Below are the code and all the weights of a small trained network. Each question names an input and a class and asks about switching units off, where a switched-off unit gives its printed mean instead of its output.

import numpy as np


def w(rows, s, z=0):
    codes = np.array(rows[::2]) - 128.0
    scale = np.full(codes.shape[1], s)
    scale[-1] = z or s
    return codes * scale


def norm(h):
    return h / np.sqrt((h * h).mean(-1, keepdims=True) + 1e-5)


def f(y):
    return np.maximum(y, 0)


def log_softmax(a):
    a = a - a.max(-1, keepdims=True)
    return a - np.log(np.exp(a).sum(-1, keepdims=True))


def net(x, mask):
    res = np.array(x, float).reshape(1, 3) / 4 @ E
    u = 0
    for l in range(3):
        y = f(norm(res) @ A[l][:, :-1].T + A[l][:, -1])
        res = res + np.where(mask[u : u + 9], y, B[l][:, -1]) @ B[l][:, :-1]
        u += 9
    return log_softmax(norm(res)[-1] @ U[:, :-1].T + U[:, -1])


A, B = {}, {}
E = w([
[155,80,179,2],'x0',
[125,55,50,111],'x1',
[169,201,65,49],'x2',
],0.0097)
A[0] = w([
[115,58,6,150,111],'0.n1',
[86,163,126,209,14],'0.n2',
[129,207,72,43,85],'0.n3',
[142,162,48,133,1],'0.n4',
[139,177,155,165,69],'0.n5',
[149,35,92,76,54],'0.n6',
[155,242,32,92,54],'0.n7',
[130,106,202,68,7],'0.n8',
[111,187,85,173,47],'0.n9',
],0.012,0.0045)
B[0] = w([
[223,94,74,144,230],'0.n1',
[220,195,124,131,193],'0.n2',
[225,171,73,46,234],'0.n3',
[31,154,62,151,172],'0.n4',
[80,201,134,133,169],'0.n5',
[25,87,159,31,198],'0.n6',
[3,99,193,206,254],'0.n7',
[112,124,230,156,186],'0.n8',
[73,88,184,136,193],'0.n9',
],0.019,0.0066)
A[1] = w([
[108,168,125,108,83],'1.n1',
[250,90,144,122,191],'1.n2',
[139,127,119,113,63],'1.n3',
[179,169,105,72,97],'1.n4',
[179,146,211,150,4],'1.n5',
[179,175,116,176,89],'1.n6',
[113,93,23,185,59],'1.n7',
[100,163,159,110,105],'1.n8',
[120,91,102,112,109],'1.n9',
],0.025,0.0029)
B[1] = w([
[164,101,114,146,184],'1.n1',
[161,159,35,254,231],'1.n2',
[112,145,141,119,141],'1.n3',
[192,167,141,101,198],'1.n4',
[103,137,197,22,246],'1.n5',
[128,122,30,125,227],'1.n6',
[221,89,204,119,255],'1.n7',
[157,142,114,193,239],'1.n8',
[79,125,107,124,178],'1.n9',
],0.032,0.0082)
A[2] = w([
[143,119,126,39,65],'2.n1',
[19,7,60,129,51],'2.n2',
[139,120,97,139,45],'2.n3',
[161,74,127,117,132],'2.n4',
[104,141,11,9,2],'2.n5',
[147,107,171,125,39],'2.n6',
[175,128,82,150,150],'2.n7',
[82,160,136,176,26],'2.n8',
[70,200,162,180,89],'2.n9',
],0.02,0.004)
B[2] = w([
[110,144,100,183,224],'2.n1',
[78,2,128,95,189],'2.n2',
[140,138,113,139,149],'2.n3',
[129,124,111,111,187],'2.n4',
[63,170,56,94,254],'2.n5',
[134,127,136,85,171],'2.n6',
[74,124,148,109,239],'2.n7',
[124,120,165,174,165],'2.n8',
[83,122,126,163,200],'2.n9',
],0.043,0.0079)
U = w([
[70,165,43,102,253],'0',
[198,90,54,209,69],'1',
[63,113,151,222,108],'2',
[211,38,165,100,137],'3',
[72,136,226,73,92],'4',
[53,3,122,84,4],'5',
[206,196,145,95,89],'6',
],0.024,0.0033)

Each question gives the input, the list of numbers given to net, and the class t.
The units are the neurons (one row each of A and B). Each row of codes is followed by its name. A weight is (code - 128) times the scale printed after its matrix; where a second scale follows, it is the last column's (A, B and U).
mask holds one flag per neuron, layer by layer. A switched-off neuron (its flag False) gives its mean, the last column of its row in B, instead of its output. The means were averaged over made-up inputs and are rounded, as every weight is.
A unit's drop is (log p(t) with every unit on - log p(t) with that unit switched off) / (log p(t) with every unit on - log p(t) with every unit switched off).
The circuit of an input: a set's keep is (log p(t) with only the set's units on - log p(t) with every unit switched off) / (log p(t) with every unit on - log p(t) with every unit switched off). Starting from the 12 units with the biggest drops (on a tie, the unit counted first), units are removed one at a time, each time the one whose removal leaves the highest keep (on an exact tie, the one counted first), for as long as the keep stays at least 0.8.
units of the circuit, in order: the units of the circuit, biggest drop first
top k neurons: the k neurons with the biggest drops, biggest first
k most important neurons of layer l: the k neurons of layer l with the biggest drops, biggest first
input [1,7,-1], class 5: units of the circuit, in order	[0.n6]
input [5,0,4], class 6: top 3 neurons	[0.n3, 1.n4, 1.n6]
input [-4,5,8], class 3: top 2 neurons	[1.n7, 0.n7]
input [-7,-1,1], class 2: top 2 neurons	[0.n3, 0.n9]
input [1,-8,1], class 6: top 2 neurons	[0.n7, 0.n1]
input [-4,-4,-5], class 0: top 2 neurons	[1.n6, 0.n7]
input [-8,1,-8], class 1: 2 most important neurons of layer 1	[1.n7, 1.n2]
input [-8,1,-5], class 1: 2 most important neurons of layer 0	[0.n7, 0.n2]
input [1,4,-1], class 5: top 2 neurons	[0.n6, 0.n3]
input [0,-6,2], class 2: 3 most important neurons of layer 0	[0.n1, 0.n2, 0.n5]
input [-1,1,5], class 3: top 3 neurons	[1.n7, 0.n7, 0.n3]
input [-8,-7,-8], class 0: top 3 neurons	[0.n2, 0.n7, 1.n6]
input [-8,0,3], class 2: top 2 neurons	[0.n7, 0.n9]
input [-8,5,6], class 3: units of the circuit, in order	[1.n7]
input [0,4,-1], class 1: 2 most important neurons of layer 0	[0.n1, 0.n7]
input [1,-5,5], class 6: top 2 neurons	[0.n3, 1.n4]
input [-4,-8,-7], class 0: 2 most important neurons of layer 0	[0.n7, 0.n2]
input [6,-6,1], class 6: top 2 neurons	[0.n7, 1.n5]
input [-4,2,4], class 3: top 2 neurons	[1.n7, 0.n1]
input [-5,7,-3], class 1: units of the circuit, in order	[0.n1]
input [2,5,-1], class 5: top 2 neurons	[0.n6, 2.n2]
input [-1,-1,3], class 2: 2 most important neurons of layer 1	[1.n6, 1.n8]
input [0,-2,1], class 2: 2 most important neurons of layer 0	[0.n7, 0.n1]
input [5,0,0], class 4: 2 most important neurons of layer 2	[2.n5, 2.n2]
input [8,-8,1], class 6: 2 most important neurons of layer 1	[1.n5, 1.n2]
